Each row has a name. Each question is about the rows just above it.

Columns, left to right: J H G Z
(89): [ 6.39  4.84 -9.06  6.18]
(116): [6.20 3.53 1.63 0.09]
(6): [ 5.20  3.18 -6.91  8.44]
[6.18 0.09] is in which column, read top down? | Z
[6.20 5.20] is in which column, read top down? | J
Which column holds [ 1.63 -6.91] top down? | G

Columns, left to right: U D Q V
(17): [-2.53  1.04 -2.09 -0.82]
(111): [ 4.50 -4.38  5.47 -3.69]
(147): [-0.23 -1.23 -0.54  5.42]
(102): [-0.23  1.48 -0.54  5.42]
(170): [-1.76 -3.93 -2.49  5.78]
(75): [-3.93 -3.21 -3.78  6.32]
(87): [-4.59 -4.38 -4.53  7.84]
(50): [-3.69 -4.95 -4.19  8.45]
[-3.69  5.42  5.42  5.78  6.32  7.84  8.45] is in which column, read top down? | V
Which column holds [-3.21 -4.38] top down? | D
Which column holds [-2.09  5.47 -0.54 -0.54 -2.49 -3.78] top down? | Q
[-2.53  4.50 -0.23] is in which column, read top down? | U
[-0.54 -2.49] is in which column, read top down? | Q
Which column holds [ 1.04 -4.38 -1.23  1.48] top down? | D

Columns, left to right: Y W B S
(43): [ 7.02  0.31  7.21 -5.06]
(34): [-4.43  1.79 -3.45 -1.74]
(66): [-4.43  1.79  7.21 -4.15]
(127): [-2.53 -3.42 -2.37  1.26]
Which column holds [ 7.02 -4.43] top down? | Y
Which column holds [-4.43 -4.43] top down? | Y
[ 1.79  1.79 -3.42] is in which column, read top down? | W
[ 7.02 -4.43 -4.43] is in which column, read top down? | Y
Which column holds this, read top down? [-4.43 -2.53] | Y
Which column holds this, read top down? [1.79 1.79] | W

Columns, left to right: M E C A T
(54): [-1.17 -2.28  1.12  6.22  5.13]
(125): [-1.17 -2.28  1.12  1.37  1.14]
(110): [-2.45 -6.58  5.76 -1.70  5.13]
Which column holds this, read top down? [5.13 1.14] | T
Which column holds [-1.17 -2.45] top down? | M
[1.14 5.13] is in which column, read top down? | T
Which column holds [ 1.37 -1.70] top down? | A

Columns, left to right: F R N L
(122): [-5.96 -6.93  8.52 -0.89]
(29): [ 2.84 -2.31  2.23  3.94]
(156): [-6.61 -1.82 -6.78 -6.97]
(101): [-2.00  3.43  2.08  0.23]
(71): [-3.14 -5.79 -4.82 -6.18]
(16): [ 2.84 -2.31  2.23 -5.48]
Which column holds this, read top down? [-0.89  3.94 -6.97  0.23] | L
Which column holds [-1.82  3.43 -5.79] top down? | R
Which column holds [ 2.84 -6.61 -2.00 -3.14  2.84] top down? | F
Which column holds this, read top down? [-6.78  2.08] | N
[-0.89  3.94 -6.97] is in which column, read top down? | L

Columns, left to right: Buze buf soge piber pubat vid
(5): [-3.85  0.57  3.22  3.47  2.23  5.52]
(145): [7.67 1.67 7.64 0.85 0.36 0.27]
(189): [-0.83  0.25  6.21  0.80  2.49  3.93]
(74): [-4.61  1.55 -4.27 -0.10  2.47 -0.73]
(123): [-5.02 -0.28  3.35  2.21  2.41  6.06]
(62): [-7.78 -5.81 -3.86 -1.93  3.96  3.74]
(100): [-3.48  4.56  0.96  3.37  2.56  0.98]
(160): [-3.85  1.13  3.22  3.47  2.23  5.52]
(3): [-0.77 -6.73 -2.17 -6.32 -0.24 -1.59]
Which column holds [ 3.47  0.85  0.80 -0.10] top down? | piber
Which column holds [ 3.93 -0.73  6.06  3.74  0.98] top down? | vid
Which column holds this, read top down? [-0.10  2.21 -1.93  3.37  3.47 -6.32] | piber
[-3.85  7.67 -0.83 -4.61] is in which column, read top down? | Buze
[-3.86  0.96  3.22] is in which column, read top down? | soge
[2.23 0.36 2.49 2.47 2.41 3.96 2.56 2.23] is in which column, read top down? | pubat
[ 1.67  0.25  1.55 -0.28 -5.81] is in which column, read top down? | buf

